Each matrix below, up to rounding, moves points onto a flat space through zero. How many dimensions does that space have?
[[ 0.04 -0.08  0.02 -0.13  0.12  0.05]
 [-0.08  0.21  0.12  0.14 -0.32 -0.14]
 [ 0.02  0.12  0.98 -0.02  0.05  0.02]
 [-0.13  0.14 -0.02  0.96  0.08  0.03]
 [ 0.12 -0.32  0.05  0.08  0.84 -0.07]
 [ 0.05 -0.14  0.02  0.03 -0.07  0.97]]
 -> 4

[[ 0.73  0.16  0.25  0.05  0.09 -0.31]
 [ 0.16  0.91 -0.15 -0.03 -0.06  0.18]
 [ 0.25 -0.15  0.76 -0.05 -0.09  0.29]
 [ 0.05 -0.03 -0.05  0.99 -0.02  0.06]
 [ 0.09 -0.06 -0.09 -0.02  0.97  0.11]
 [-0.31  0.18  0.29  0.06  0.11  0.64]]
 -> 5

[[ 0.35 -0.09  0.14  0.38 -0.23  0.07]
 [-0.09  0.99  0.02  0.05 -0.03  0.01]
 [ 0.14  0.02  0.97 -0.08  0.05 -0.01]
 [ 0.38  0.05 -0.08  0.78  0.13 -0.04]
 [-0.23 -0.03  0.05  0.13  0.92  0.02]
 [ 0.07  0.01 -0.01 -0.04  0.02  0.99]]
 -> 5

[[ 0.99  0.01 -0.04  0.02 -0.01 -0.10]
 [ 0.01  0.37 -0.35 -0.17 -0.22  0.18]
 [-0.04 -0.35  0.58 -0.16 -0.06 -0.30]
 [ 0.02 -0.17 -0.16  0.48  0.43  0.08]
 [-0.01 -0.22 -0.06  0.43  0.40  0.03]
 [-0.10  0.18 -0.30  0.08  0.03  0.17]]
 -> 3

[[ 0.25 -0.14  0.36  0.11 -0.15  0.07]
 [-0.14  0.07 -0.20 -0.06  0.08 -0.04]
 [ 0.36 -0.20  0.52  0.16 -0.21  0.10]
 [ 0.11 -0.06  0.16  0.05 -0.07  0.03]
 [-0.15  0.08 -0.21 -0.07  0.09 -0.04]
 [ 0.07 -0.04  0.10  0.03 -0.04  0.02]]
 -> 1

[[ 0.18 -0.02  0.07 -0.14  0.26  0.23]
 [-0.02  0.00 -0.01  0.01 -0.03 -0.02]
 [ 0.07 -0.01  0.03 -0.06  0.11  0.09]
 [-0.14  0.01 -0.06  0.11 -0.20 -0.18]
 [ 0.26 -0.03  0.11 -0.20  0.39  0.34]
 [ 0.23 -0.02  0.09 -0.18  0.34  0.30]]
 -> 1

[[ 0.42 -0.06 -0.05 -0.46  0.16  0.05]
 [-0.06  0.77 -0.03 -0.16 -0.37 -0.11]
 [-0.05 -0.03  0.96 -0.05  0.02 -0.17]
 [-0.46 -0.16 -0.05  0.58 -0.07 -0.01]
 [ 0.16 -0.37  0.02 -0.07  0.22  0.06]
 [ 0.05 -0.11 -0.17 -0.01  0.06  0.05]]
 -> 3

[[ 0.99  0.02 -0.07  0.05  0.04 -0.03]
 [ 0.02  0.95  0.14 -0.10 -0.09  0.07]
 [-0.07  0.14  0.56  0.31  0.28 -0.21]
 [ 0.05 -0.10  0.31  0.78 -0.20  0.15]
 [ 0.04 -0.09  0.28 -0.20  0.82  0.14]
 [-0.03  0.07 -0.21  0.15  0.14  0.90]]
 -> 5

[[ 0.94  0.10  0.12 -0.14 -0.06 -0.08]
 [ 0.10  0.85 -0.20  0.23  0.09  0.14]
 [ 0.12 -0.20  0.74  0.30  0.12  0.18]
 [-0.14  0.23  0.30  0.65 -0.14 -0.21]
 [-0.06  0.09  0.12 -0.14  0.95 -0.08]
 [-0.08  0.14  0.18 -0.21 -0.08  0.88]]
 -> 5

[[ 0.30 -0.40  0.13  0.16 -0.09  0.03]
 [-0.40  0.56 -0.08 -0.19  0.18  0.12]
 [ 0.13 -0.08  0.24  0.13  0.09  0.37]
 [ 0.16 -0.19  0.13  0.11 -0.01  0.14]
 [-0.09  0.18  0.09 -0.01  0.11  0.23]
 [ 0.03  0.12  0.37  0.14  0.23  0.67]]
 -> 2

[[ 0.85  0.00 -0.05 -0.29  0.03 -0.21]
 [ 0.00  1.00  0.00  0.00  0.00  0.00]
 [-0.05  0.00  0.98 -0.09  0.01 -0.07]
 [-0.29  0.00 -0.09  0.46  0.06 -0.39]
 [ 0.03  0.00  0.01  0.06  0.99  0.04]
 [-0.21  0.00 -0.07 -0.39  0.04  0.72]]
 -> 5

[[ 1.00 -0.01  0.01 -0.02 -0.01 -0.01]
 [-0.01  0.92  0.07 -0.20 -0.15 -0.07]
 [ 0.01  0.07  0.94  0.18  0.13  0.06]
 [-0.02 -0.20  0.18  0.49 -0.39 -0.17]
 [-0.01 -0.15  0.13 -0.39  0.71 -0.13]
 [-0.01 -0.07  0.06 -0.17 -0.13  0.94]]
 -> 5

[[ 0.25 -0.07  0.15  0.38  0.06 -0.10]
 [-0.07  0.02 -0.05 -0.11 -0.02  0.03]
 [ 0.15 -0.05  0.10  0.24  0.04 -0.06]
 [ 0.38 -0.11  0.24  0.58  0.09 -0.15]
 [ 0.06 -0.02  0.04  0.09  0.01 -0.02]
 [-0.10  0.03 -0.06 -0.15 -0.02  0.04]]
 -> 1

[[ 0.36  0.04 -0.14  0.00  0.45  0.07]
 [ 0.04  0.16 -0.03 -0.05  0.08 -0.34]
 [-0.14 -0.03  0.06  0.01 -0.18  0.01]
 [ 0.00 -0.05  0.01  0.02 -0.01  0.12]
 [ 0.45  0.08 -0.18 -0.01  0.58  0.01]
 [ 0.07 -0.34  0.01  0.12  0.01  0.84]]
 -> 2

[[ 0.49 -0.21 -0.21 -0.33 -0.21  0.08]
 [-0.21  0.34 -0.13 -0.08  0.39 -0.06]
 [-0.21 -0.13  0.29  0.34 -0.16  0.05]
 [-0.33 -0.08  0.34  0.42 -0.10  0.04]
 [-0.21  0.39 -0.16 -0.10  0.48  0.12]
 [ 0.08 -0.06  0.05  0.04  0.12  0.97]]
 -> 3

[[ 0.31 -0.20  0.32  0.21  0.16  0.05]
 [-0.20  0.66 -0.20  0.11  0.10  0.35]
 [ 0.32 -0.20  0.33  0.22  0.17  0.06]
 [ 0.21  0.11  0.22  0.25  0.20  0.21]
 [ 0.16  0.10  0.17  0.20  0.17  0.18]
 [ 0.05  0.35  0.06  0.21  0.18  0.28]]
 -> 2

[[ 0.46 -0.09  0.16  0.27 -0.37  0.08]
 [-0.09  0.58  0.08  0.15  0.03 -0.45]
 [ 0.16  0.08  0.08  0.13 -0.14 -0.06]
 [ 0.27  0.15  0.13  0.23 -0.23 -0.11]
 [-0.37  0.03 -0.14 -0.23  0.30 -0.03]
 [ 0.08 -0.45 -0.06 -0.11 -0.03  0.35]]
 -> 2

[[ 0.52 -0.17 -0.26  0.20  0.12 -0.32]
 [-0.17  0.44  0.23  0.40 -0.08  0.05]
 [-0.26  0.23  0.19  0.08 -0.07  0.14]
 [ 0.20  0.40  0.08  0.63  0.00 -0.18]
 [ 0.12 -0.08 -0.07  0.00  0.03 -0.07]
 [-0.32  0.05  0.14 -0.18 -0.07  0.19]]
 -> 2

[[ 0.83  0.04  0.27 -0.24 -0.05  0.09]
 [ 0.04  0.98 -0.04  0.06  0.08 -0.05]
 [ 0.27 -0.04  0.49  0.38 -0.17 -0.04]
 [-0.24  0.06  0.38  0.67 -0.06  0.12]
 [-0.05  0.08 -0.17 -0.06  0.19  0.34]
 [ 0.09 -0.05 -0.04  0.12  0.34  0.83]]
 -> 4

[[ 0.19  0.07 -0.08  0.04 -0.27 -0.27]
 [ 0.07  0.92  0.15 -0.06 -0.15  0.14]
 [-0.08  0.15  0.72  0.12  0.32 -0.24]
 [ 0.04 -0.06  0.12  0.95 -0.13  0.10]
 [-0.27 -0.15  0.32 -0.13  0.48  0.19]
 [-0.27  0.14 -0.24  0.10  0.19  0.74]]
 -> 4

[[ 0.41 -0.14 -0.08  0.00 -0.36  0.29]
 [-0.14  0.09  0.00  0.19  0.06 -0.16]
 [-0.08  0.00  0.03 -0.10  0.11 -0.02]
 [ 0.00  0.19 -0.10  0.76 -0.26 -0.26]
 [-0.36  0.06  0.11 -0.26  0.41 -0.17]
 [ 0.29 -0.16 -0.02 -0.26 -0.17  0.30]]
 -> 2

[[ 0.85 -0.17 -0.08  0.00  0.27  0.13]
 [-0.17  0.31  0.17  0.12 -0.04  0.37]
 [-0.08  0.17  0.83 -0.07  0.32 -0.04]
 [ 0.00  0.12 -0.07  0.97  0.09 -0.05]
 [ 0.27 -0.04  0.32  0.09  0.26 -0.10]
 [ 0.13  0.37 -0.04 -0.05 -0.10  0.78]]
 -> 4

[[ 0.41  0.21  0.28 -0.17 -0.28 -0.11]
 [ 0.21  0.23  0.21 -0.15 -0.05  0.25]
 [ 0.28  0.21  0.71  0.11  0.25 -0.07]
 [-0.17 -0.15  0.11  0.25  0.28 -0.21]
 [-0.28 -0.05  0.25  0.28  0.57  0.15]
 [-0.11  0.25 -0.07 -0.21  0.15  0.82]]
 -> 3

[[ 0.09 -0.07 -0.12  0.09  0.12  0.19]
 [-0.07  0.06  0.11 -0.08 -0.10 -0.16]
 [-0.12  0.11  0.18 -0.13 -0.17 -0.27]
 [ 0.09 -0.08 -0.13  0.10  0.12  0.20]
 [ 0.12 -0.10 -0.17  0.12  0.16  0.26]
 [ 0.19 -0.16 -0.27  0.20  0.26  0.41]]
 -> 1

[[ 0.60  0.10 -0.27  0.29  0.11 -0.24]
 [ 0.10  0.02 -0.05  0.05  0.02 -0.04]
 [-0.27 -0.05  0.13 -0.13 -0.05  0.11]
 [ 0.29  0.05 -0.13  0.14  0.05 -0.12]
 [ 0.11  0.02 -0.05  0.05  0.02 -0.04]
 [-0.24 -0.04  0.11 -0.12 -0.04  0.10]]
 -> 1

[[ 0.04 -0.13  0.00  0.05 -0.12  0.07]
 [-0.13  0.40  0.01 -0.16  0.39 -0.22]
 [ 0.00  0.01  0.00  0.00  0.01  0.00]
 [ 0.05 -0.16  0.00  0.06 -0.15  0.09]
 [-0.12  0.39  0.01 -0.15  0.37 -0.21]
 [ 0.07 -0.22  0.00  0.09 -0.21  0.12]]
 -> 1

[[ 0.68  0.05  0.27 -0.28  0.17  0.18]
 [ 0.05  0.53  0.35  0.34 -0.06  0.01]
 [ 0.27  0.35  0.44 -0.02 -0.11 -0.19]
 [-0.28  0.34 -0.02  0.56  0.17  0.14]
 [ 0.17 -0.06 -0.11  0.17  0.91 -0.09]
 [ 0.18  0.01 -0.19  0.14 -0.09  0.89]]
 -> 4

[[ 0.50  0.32  0.05 -0.16 -0.11 -0.32]
 [ 0.32  0.21  0.03 -0.10 -0.07 -0.21]
 [ 0.05  0.03  0.01 -0.02 -0.01 -0.03]
 [-0.16 -0.10 -0.02  0.05  0.04  0.10]
 [-0.11 -0.07 -0.01  0.04  0.03  0.07]
 [-0.32 -0.21 -0.03  0.10  0.07  0.21]]
 -> 1

[[ 0.78  0.19  0.00  0.21  0.24  0.18]
 [ 0.19  0.83  0.00 -0.18 -0.21 -0.16]
 [ 0.00  0.00  1.00  0.00  0.00  0.00]
 [ 0.21 -0.18  0.00  0.80 -0.23 -0.17]
 [ 0.24 -0.21  0.00 -0.23  0.73 -0.20]
 [ 0.18 -0.16  0.00 -0.17 -0.20  0.85]]
 -> 5

[[ 0.29 -0.03  0.04 -0.28 -0.13 -0.33]
 [-0.03  0.72 -0.35 -0.17 -0.17  0.16]
 [ 0.04 -0.35  0.45 -0.28  0.10  0.19]
 [-0.28 -0.17 -0.28  0.72  0.13 -0.07]
 [-0.13 -0.17  0.10  0.13  0.11  0.15]
 [-0.33  0.16  0.19 -0.07  0.15  0.72]]
 -> 3
